Each row is followed by its class number.
[ 20  35 -15   9 -49  -1 -32   2   1  -5  -3  -8  -7  -3 -13  56 -26  12
   0   5  -2  -8 -12   4  -2  -7  -5 -15  -5 -15   9   3   7   2  -4   1
  -8  -5  -8  -4  -2  12 -14  -2  -5   4 -70  11   1 -10  -7   7 -11  11
  -1  -4 -12  -5 -18 -11   0   0  -2 -28  -2  -9 -37  14 -14  -9   7  -6
 -19  37   3  -2  -3   3]  0
[ 45  14   1 -13 -50  -4  -6   2   3  13  15 -10  -8   2   4  39  -1  -7
  -8 -34 -20   6   8   6  -4   7  18 -69  18 -21  -6   2  -8  -4   4   1
  28   5   1  -3  29 -12   9   3  -1   2  84  14   8   8  -3  -6  10  -2
   9  -5 -51   8 -12  -1  14   0 -21 -15 -17  59  23   2   0   0  10  -1
  -6  30  18 -22 -26   1]  2
[ 25 -13  13  -3   5   5  16   0   0  -1  -9  -1   1   7  16   6   8  -7
  -1   0  -9  -3   8   0   9  16  13 -10   8  -5  -6   0  -3  -5   4  -7
  -5   6   8  -2  12  -6  22   6  -5   1  94   3  -1  11   2   3   8 -15
  -7   2 -13  -2  -9   8  -8   6  19  10 -11  25  16   1 -14  16   5  13
   6 -24  -9  -9   4  -1]  2
[ -7  19  -4   3 -32  -3 -11  -2   4   0 -12  -4   5  -3 -15  22 -13   2
   6   2  14 -10  -8   5  -4  -7  -7  -7  -5 -21   8   5   8   0   5  14
  -4  -4   0   4   0  -3  -4  -3   4  -5 -72  -2   7  -4  -3   2  -6  -2
  -1 -10   6  -9  -4   4   1   1   5 -27  -3 -19 -20  -2 -12  -7   3 -13
 -12  22   0   1  14   8]  0
[ 19  20 -10  -6 -36   1 -20  -3  -7 -10  -4 -18 -27   7  -8  41 -22   5
  -6  -4   9  -7  -9   4   2  -4  12 -15   1  -2   4 -12   2   4   1  -5
 -13   1  -3  -2  -2   6  -9  -1   3   7 -43   6  -2 -12  -9   4   2   5
   0  -2   6  -6 -16 -16   5   6  13  -9  -8  -3 -22  -5 -14  -5  10  -3
  -7  16  14  -2   9  18]  1
[ 17  26 -11  10 -47  -3 -29   1   5   6  -4  -2  -4  -5 -26  37 -20  13
   9  -4   8  -9  -1   3  -6 -14  -6 -34   4 -22  -4   6   9   1  -2   6
 -18   1  -4  -1   9   6 -13   1   5   5 -59   9  -2 -13 -23   3  16   3
  -5  -5 -21  -6 -13  -1   9   0   2 -17 -18   5 -11  -2 -11  -7  10  -8
 -11  29   1 -54   3   6]  0
[-23  44 -19 -13 -74 -10 -53   3   4  -4   5   6  -4 -10 -35  23 -33  22
  15  -5  26 -12 -24   0  -9  -1 -12 -21  -9 -57   5   0  10   0   0  12
 -10  -4  -4  -4  -1  12 -28  -5   5  -3 -99   4  -9 -12 -10   7  -4  23
  -3  -3 -18  -3 -10 -10  14  -8  -3 -25  -6 -10 -25  -1 -11  -8  10 -20
 -19  59   5  11  14  36]  1
[-30  -1  -7  -5 -29 -21 -35  -3   7   1   2   6  -2   7 -23 -38  -6  15
  14   1  15 -11  -6   1  -8  20  -2 -20  -6 -55  -3   3 -10  -1   5   6
   5  -7  14   1   9   6 -15  -7   6   3 -43  -1 -12   2  -6   2   1   4
   4   0 -20   6   3   0  15  -7  -2  -6   1  13  11  -4  -1  -3  -5 -10
   5  36  -6   0  -1  12]  1
[ 28 -12  10 -10   2  -1   9  -2  -8   9  -7  -5  -1   2  17   4  14   5
  -1  -5 -22 -12   8   5   1  15  16 -35  17 -13  -4  -8   0  -7   0  -7
  -1   5  11   1  22  -6  10   3   0   1  99   7  -5  16   3   0   4 -11
 -18  -2 -36   7  -2   7   1   1   8   4 -15  50  27   6  -5   2   7   2
   6  -6 -11 -17  -9  17]  2
[  7  23  -4  -5 -30   0 -16  -6   1  -1  -3   1  -6   8 -12  23 -12   5
   1   1   8  -8  13   2  -3   2   8  -9  -4 -16   0  -1  10   3  -7   7
 -10  -2  -5  -1   3   4  -6  -3   7   2 -38   0 -11  -9  -4   2  -9   5
   0  -1 -11   4 -21  -1   4   0   8 -14  -6  -3 -12  -3 -10  -3  12   3
  -5  21   6  -2   3   7]  1
[ 31 -11   2  -5  15   3   7  -2   0   9 -15  11  -5   2  12   8  11  -1
  -4  -5  11  -1   7   3   0  14  13 -34   7  -1  -1  -6   3 -11   9  -2
  11   5  10  -4  13 -11  13  11  -3  -3  97  12   2  13  -1  -3  -1  -9
  -5   4 -23   6  -5   8  -3   6   1  -4 -11  42  16  11 -10  19   7   8
  -4  -3   0 -12 -13  -4]  2
[ 23 -18   7  -5  19  -9   6  -7  -9   7  -4  -3   7   3   8   1  15  -3
  -7  -3 -21   6   5  -4   4  25  -2 -17  10 -11  -1   0   0  -7   9  -5
   0  20  10  -9  15  -2  25   3  -5  16  99   2  -8  14   2   1  -3 -16
  -3   4 -19   6   3   9  -1   2  17   9  23  41  16  -1  -7  -7   7  17
   2 -27   0 -14  -5  -3]  2
[ 28  13 -12  -5 -21 -10  -2  -2  11   7   5  -3  -1  -6   7  33  -6   0
  -3   0  -9   8   5   1   3   1  12 -39  13 -10  -6  12   0  -7  11   1
   4  17  -2  -5  10  -7   2   0  -6   7  47  11   7   1  -9  -7 -16  -5
  -2  -3 -31  -3 -16   6  -2  -2  -6 -14  -8  34  -2   2  -4 -10  10   6
  -3  10   3  -7  -5   5]  2
[-11  16  -9   1 -20   0 -28   6   3  -8  -2   5  -2   8 -15  -9 -16   9
   2  -3  12  -6  -4   3  -4  -3  -7   3 -13 -22   1  -2  -6  -1  -6   8
   1   4   0  -1   1   7 -14 -10   2   2 -74  -4  -9  -2  -5   4 -14   9
  -5   0  -4  -2  -5  -4  25  -1   0 -12  -1  -1 -14   1   6   0  -2 -12
  -9  26  -5   7   6  13]  0
[ 47   8   3 -10  -5  -1  -2   0 -14  -2  -1 -13  -3 -10  13  44  -3   1
 -10  28 -21   2   4   1  -1   3   5 -36   8  -3   3  -6   2  -4   3  -5
   0   9 -10   1   5  -9   6   8  -2   6  59  -3   7   9  -5  -2 -10  -8
  -6  -1  -8  -1  -9  -3 -19   3   4  -9  -8  31  -1   0 -12  -4   8  10
  -1  -7   9 -14  -2   5]  2
[-13   2  -5   1 -30  -1 -13   6  -8 -10  -1   6  -1   0 -13  -5 -11  19
   8  -2   8  -4  -8   3  -1   8  -6   0  -9 -26   2   5   3   1  -1   1
  -8  -1   3   1  14   5 -11  -2   1   7 -43   0  -8   6  -8   4  -1   1
  -1   0   2  -1 -32   1   4   1  11   2   1  -9  -1  -9 -10   3  -4  -6
  -3   8  -4   3  15  -2]  0
[ 24  -1   1  -6  -4  -1   3  -2  -6  10  -2  -7  -6  -1   2  34   4   3
 -12  -2 -16   2   4  -4   0  -4  11 -65  18   9  -2  -1   5  -4  -1  -8
   1   8   0   1   8  -7   8  11  -9   2  55   8   6   7  -5  -5   2  -7
  -6   3 -11   0 -10   3  15  -1   8  -5 -10  19  -3  -4 -13   3  12  10
  -2  -5   1 -11  -9   0]  2
[ -9  18 -12  -5 -59 -10 -50  -5   2   0  -8  -2   4   1 -26  28 -23  14
  12   0   8 -15 -16   0  -6  -3  -7 -24  -2 -47  -3   3   5  17   2   5
  -2  -5  -2   3   8  12 -22  -1   0  53 -73  -3  -9   0  -5   8   3  12
   1  -9 -24  -3 -10  -4  11   0   7  -7 -14  10 -16   2 -14 -14   9  -9
  -9  41  -1   2  11  11]  1
[  5 -17  -8   0  -8  -1  -3  -2   0  -2  -5   2  -2   3  -2 -14   8   7
   4   0  -7  -3   0  -5   0  25   2 -15   3 -24  -2  -1   0  -9   6  -5
   0   6  16   2  12  -7   4  -2   1   8  41   3   1  14   0   0   1  -7
  -3  -1 -24  -7   5   5   3   2   4   7  -7  31  26   2  -2   2   1   3
   0   4  -3 -27 -10   2]  2
[  6  11  -9  -7 -36  -2 -23   0   3  81  -8  -2   1   2  -1  21  -5  27
  32   0   4  -1 -10  -4   2   7  -3 -15  -4 -26   2   2  11  -3   1   3
 -11  -3   1   4   1   5 -11  -4   2   2 -37   5  -1  -3  -9  -8   0   7
  -5  -4  -7   7  -3   2   9  -2  19  -5 -12   1 -21  -4 -20  -4   5   0
  -8  24  -8  -1   9  10]  0
[  5 -17   5   0   2   5   1  -4  -1  -3  -8  -1   2   1   7  -2   2   0
  10  -2  -8  -4   1  -1   3  19   6  -5   5 -13  -3  -7   0  -6   5 -12
  -1   1  17   1   4   1   8   2   8   1  57  -1   0  13  -8   9   2 -14
  -4  -1 -15   6  -6   5  -5   3  34   9  -9  23  13  -1 -20  -4   5   5
  -3 -23  -9  -8  12   1]  2
